Here is a tiny trained network, its code and every weight. The questions are about switching its units off for an input and a class, where a switched-off unit gives its printed mean instead of its output.

import numpy as np


def w(rows, s, z=0):
    codes = np.array(rows[::2]) - 128.0
    scale = np.full(codes.shape[1], s)
    scale[-1] = z or s
    return codes * scale


def norm(h):
    return h / np.sqrt((h * h).mean(-1, keepdims=True) + 1e-5)


def f(y):
    return np.maximum(y, 0)


def log_softmax(a):
    a = a - a.max(-1, keepdims=True)
    return a - np.log(np.exp(a).sum(-1, keepdims=True))


def net(x, mask):
    res = np.array(x, float).reshape(1, 4) / 4 @ E
    u = 0
    for l in range(3):
        y = f(norm(res) @ A[l][:, :-1].T + A[l][:, -1])
        res = res + np.where(mask[u : u + 10], y, B[l][:, -1]) @ B[l][:, :-1]
        u += 10
    return log_softmax(norm(res)[-1] @ U[:, :-1].T + U[:, -1])


A, B = {}, {}
E = w([
[94,2,173,150,188,160,71,93,117],'x0',
[108,129,141,131,115,138,139,119,127],'x1',
[49,37,129,7,140,121,56,104,219],'x2',
[124,80,172,149,138,37,236,203,123],'x3',
],0.0071)
A[0] = w([
[133,97,142,219,188,174,131,117,19,109],'0.n0',
[47,162,114,59,153,121,97,132,78,3],'0.n1',
[137,190,164,101,74,72,139,137,189,49],'0.n2',
[59,163,85,75,136,119,141,154,138,47],'0.n3',
[127,185,66,107,102,212,70,99,174,33],'0.n4',
[140,162,103,85,148,173,163,104,2,52],'0.n5',
[112,112,147,156,153,170,117,166,142,43],'0.n6',
[129,156,104,135,146,197,99,123,146,248],'0.n7',
[155,158,121,139,140,164,74,47,110,33],'0.n8',
[128,111,167,111,151,41,170,126,109,152],'0.n9',
],0.0078,0.0023)
B[0] = w([
[174,59,55,92,42,180,131,160,76,253],'0.n0',
[191,107,107,127,119,85,94,113,86,162],'0.n1',
[144,137,81,118,142,194,139,125,208,194],'0.n2',
[150,135,145,83,87,123,155,181,132,170],'0.n3',
[101,94,184,106,27,108,121,178,3,247],'0.n4',
[141,203,124,137,111,148,139,81,189,192],'0.n5',
[158,194,152,105,150,120,169,137,163,149],'0.n6',
[166,149,160,174,130,105,89,123,166,231],'0.n7',
[143,95,113,148,169,161,192,175,201,216],'0.n8',
[96,77,99,57,135,165,153,129,36,202],'0.n9',
],0.0074,0.0059)
A[1] = w([
[85,142,85,60,53,42,101,126,183,161],'1.n0',
[125,123,128,73,227,62,192,124,252,117],'1.n1',
[115,226,140,156,82,89,138,174,142,83],'1.n2',
[160,140,86,167,143,209,68,61,181,144],'1.n3',
[58,48,183,119,182,59,15,154,176,114],'1.n4',
[154,101,108,146,139,83,160,156,145,142],'1.n5',
[186,130,182,191,120,141,109,169,119,138],'1.n6',
[97,171,159,126,115,87,89,177,139,2],'1.n7',
[132,87,103,254,154,109,69,139,147,104],'1.n8',
[174,219,66,125,73,153,207,144,93,195],'1.n9',
],0.008,0.0024)
B[1] = w([
[207,126,116,136,56,158,121,165,66,178],'1.n0',
[113,133,130,169,148,203,209,168,157,159],'1.n1',
[125,28,210,133,166,82,121,97,161,171],'1.n2',
[181,255,134,130,101,153,114,171,219,168],'1.n3',
[71,155,167,171,161,90,103,111,121,202],'1.n4',
[107,116,94,114,105,155,112,65,145,148],'1.n5',
[129,159,165,80,152,225,139,115,203,169],'1.n6',
[191,136,113,66,144,77,133,70,91,134],'1.n7',
[115,139,134,110,101,140,166,128,172,143],'1.n8',
[52,102,168,154,192,73,93,113,118,253],'1.n9',
],0.0079,0.011)
A[2] = w([
[133,136,163,194,132,121,164,140,123,221],'2.n0',
[189,157,59,158,47,156,49,201,119,128],'2.n1',
[5,137,69,78,239,112,145,69,123,107],'2.n2',
[95,122,42,121,96,172,196,220,120,124],'2.n3',
[98,194,123,191,106,71,2,59,164,14],'2.n4',
[150,214,217,111,106,106,93,142,159,137],'2.n5',
[126,123,113,23,41,64,159,168,184,147],'2.n6',
[79,169,57,165,188,37,184,64,111,5],'2.n7',
[162,175,97,51,101,85,85,103,121,71],'2.n8',
[87,81,145,105,69,186,87,179,187,123],'2.n9',
],0.0082,0.0031)
B[2] = w([
[110,99,82,41,113,117,66,169,183,203],'2.n0',
[69,156,128,98,99,101,254,147,123,218],'2.n1',
[95,195,208,145,104,68,190,223,112,193],'2.n2',
[171,135,142,175,174,202,21,40,192,207],'2.n3',
[210,120,121,179,186,116,46,39,168,214],'2.n4',
[115,62,137,105,171,97,41,68,91,240],'2.n5',
[199,207,32,144,66,161,168,67,117,187],'2.n6',
[81,155,145,85,113,93,176,203,111,156],'2.n7',
[103,115,124,94,59,51,180,172,121,147],'2.n8',
[148,193,75,159,169,85,165,148,157,254],'2.n9',
],0.008,0.0072)
U = w([
[128,155,181,153,161,81,3,94,196,80],'0',
[159,195,93,141,119,222,180,130,213,254],'1',
[40,109,186,143,171,51,185,224,124,216],'2',
[142,33,102,148,124,183,139,130,48,19],'3',
[163,165,94,89,33,50,137,112,59,3],'4',
],0.015,0.0009)

Each question gives the input, the list of numbers given to net, and the class t.
The units are the neurons (one row each of A and B). Each row of codes is followed by its name. A weight is (code - 128) times the scale printed after its matrix; where a second scale follows, it is the last column's (A, B and U).
mask holds one flag per neuron, layer by layer. A switched-off neuron (its flag False) gives its mean, the last column of its row in B, instead of its output. The means were averaged over made-up inputs and are rounded, as every weight is.
A unit's drop is (log p(t) with every unit on - log p(t) with that unit switched off) / (log p(t) with every unit on - log p(t) with every unit switched off).
The circuit of an input: a set's keep is (log p(t) with only the set's units on - log p(t) with every unit switched off) / (log p(t) with every unit on - log p(t) with every unit switched off). Starting from the 12 units with the biggest drops (on a tie, the unit counted first), units are removed one at a time, each time the one whose removal leaves the highest keep (on an exact tie, the one counted first), for as long as the keep stays at least 0.8.
circuit, biggest first: the units of the circuit, biggest drop first
top k neurons: the k neurons with the biggest drops, biggest first
top k neurons in layer l: the k neurons of layer l with the biggest drops, biggest first
drop of u: that unit's drop, to one decimal
input [-8,-2,-2,2], class 2: circuit, biggest first => 1.n9
input [8,7,-1,-8], class 1: top 2 neurons => 1.n9, 0.n0
input [-1,-6,5,1], class 1: top 2 neurons => 0.n4, 1.n1
input [1,6,7,2], class 2: top 3 neurons in layer 1 => 1.n4, 1.n3, 1.n1
input [-7,-1,1,-7], class 4: top 3 neurons => 0.n4, 1.n4, 1.n0
input [2,1,-8,2], class 3: top 2 neurons in layer 1 => 1.n9, 1.n3
input [-3,-3,1,7], class 1: top 2 neurons => 1.n4, 2.n3
input [-4,8,1,5], class 1: top 2 neurons => 1.n4, 2.n3
input [-6,6,1,-2], class 4: top 2 neurons in layer 0 => 0.n4, 0.n3
input [0,-4,7,-5], class 4: top 2 neurons => 1.n9, 1.n0
input [-4,-3,4,0], class 4: top 2 neurons => 0.n8, 0.n4
input [-6,0,-1,1], class 2: top 2 neurons => 1.n9, 0.n7
input [-3,3,-5,1], class 2: top 2 neurons => 1.n9, 0.n7
input [3,7,-4,4], class 3: top neuron => 0.n0
input [-6,7,-8,1], class 2: top 2 neurons in layer 2 => 2.n7, 2.n3
input [1,3,0,3], class 3: top 2 neurons in layer 0 => 0.n9, 0.n5
input [-1,2,6,7], class 1: drop of 1.n9 => 0.5
input [5,3,-1,3], class 3: drop of 2.n9 => 0.0
input [-1,-5,7,6], class 1: drop of 1.n9 => 0.7
input [-4,1,-4,0], class 0: top neuron in layer 0 => 0.n4
